Here is a tiny trained network, its code and every weight. The questions are about switching its units off for an input and a class, where a switched-off unit gives its printed mean instead of its output.

import numpy as np


def w(rows, s, z=0):
    codes = np.array(rows[::2]) - 128.0
    scale = np.full(codes.shape[1], s)
    scale[-1] = z or s
    return codes * scale


def f(y):
    return y / 2 * (1 + np.tanh(0.7978845608 * (y + 0.044715 * y**3)))


def log_softmax(a):
    a = a - a.max(-1, keepdims=True)
    return a - np.log(np.exp(a).sum(-1, keepdims=True))


def net(x, mask):
    res = np.array(x, float).reshape(1, 7) / 4 @ E
    y = f(res @ A[0][:, :-1].T + A[0][:, -1])
    res = res + np.where(mask, y, B[0][:, -1]) @ B[0][:, :-1]
    return log_softmax(res[-1] @ U[:, :-1].T + U[:, -1])


A, B = {}, {}
E = w([
[254,172,156,190,83],'x0',
[22,109,221,196,120],'x1',
[145,151,78,152,252],'x2',
[200,27,143,66,138],'x3',
[92,33,203,86,220],'x4',
[197,112,241,125,201],'x5',
[56,156,160,78,156],'x6',
],0.0079)
A[0] = w([
[71,82,124,162,233,149],'n1',
[103,170,174,211,154,134],'n2',
[168,174,112,94,62,3],'n3',
[50,167,73,116,114,119],'n4',
[178,72,220,178,210,172],'n5',
[124,40,61,121,61,238],'n6',
[220,34,131,90,165,133],'n7',
[204,39,138,164,169,87],'n8',
[188,166,174,57,157,65],'n9',
[162,64,141,164,1,133],'n10',
[161,171,47,184,91,196],'n11',
],0.0089,0.0036)
B[0] = w([
[89,108,134,2,94,212],'n1',
[185,140,206,209,152,180],'n2',
[112,99,191,122,102,158],'n3',
[98,125,212,130,178,199],'n4',
[126,86,193,153,235,254],'n5',
[34,179,154,172,156,211],'n6',
[205,52,163,171,234,234],'n7',
[123,36,175,168,210,196],'n8',
[189,87,8,102,78,173],'n9',
[30,179,111,41,157,205],'n10',
[187,230,142,174,94,228],'n11',
],0.0081,0.0085)
U = w([
[82,89,234,148,233,188],'0',
[228,53,115,166,154,1],'1',
[171,218,125,254,106,116],'2',
[35,128,90,46,69,192],'3',
],0.008,0.0066)

Each question gives the input, the list of numbers given to net, and the class t.
The units are the neurons (one row each of A and B). Each row of codes is followed by its name. A weight is (code - 128) times the scale printed after its matrix; where a second scale follows, it is the last column's (A, B and U).
mask holds one flag per neuron, in row order. A switched-off neuron (its flag False) gives its mean, the last column of its row in B, instead of its output. The means were averaged over made-up inputs and are rounded, as every weight is.
A unit's drop is (log p(t) with every unit on - log p(t) with that unit switched off) / (log p(t) with every unit on - log p(t) with every unit switched off).
The circuit of an input: a set's keep is (log p(t) with only the set's units on - log p(t) with every unit switched off) / (log p(t) with every unit on - log p(t) with every unit switched off). Starting from all 11 units, units are removed one at a time, each time the one whose removal leaves the highest keep (on an exact tie, the one counted first), for as long as the keep stays at least 0.8.
units of the circuit, in order: the units of the circuit, biggest drop first
most important unit: the unit with the biggest drop
top k neurons: the k neurons with the biggest drops, biggest first
drop of u: that unit's drop, to one decimal
input [-1,-8,0,-1,1,-2,0], class 2: units of the circuit, in order	[n1; n5; n11]
input [-4,-7,2,-6,5,-1,-2], class 3: most important unit	n5
input [-3,-7,0,4,-3,-2,-3], class 2: top 3 neurons	[n11; n6; n5]
input [0,0,0,-1,5,-5,6], class 3: units of the circuit, in order	[n5; n7]
input [-6,8,8,1,-6,-6,0], class 3: top 4 neurons	[n5; n7; n1; n8]
input [4,4,-5,-5,0,-7,8], class 2: units of the circuit, in order	[n5; n1]
input [-8,-5,7,1,-8,0,7], class 3: top 2 neurons	[n7; n5]
input [0,-1,-7,-2,-7,3,-2], class 3: top 2 neurons	[n10; n7]
input [-2,-2,-2,0,-4,1,-3], class 2: top 2 neurons	[n1; n11]
input [-8,-6,-2,-3,-6,6,-1], class 3: top 3 neurons	[n7; n2; n5]
input [-8,7,8,-1,7,-6,1], class 3: top 2 neurons	[n1; n7]
input [0,-1,-1,-5,-3,-1,8], class 2: top 2 neurons	[n5; n1]
input [-7,1,3,1,-4,-8,-7], class 2: top 3 neurons	[n11; n1; n10]
input [5,-2,3,8,3,-7,-5], class 0: units of the circuit, in order	[n6]
input [0,-6,5,4,-7,-2,7], class 2: top 3 neurons	[n11; n1; n10]
input [-3,-4,-5,-5,-1,3,1], class 3: top 2 neurons	[n7; n5]
input [2,8,-8,7,-7,-1,1], class 3: drop of n10	0.1
input [-1,6,-2,-4,-4,-6,-1], class 2: drop of n7	0.1
input [3,-8,-4,-8,2,8,1], class 2: drop of n7	0.2
input [3,-4,-6,4,-5,-2,5], class 3: most important unit	n10
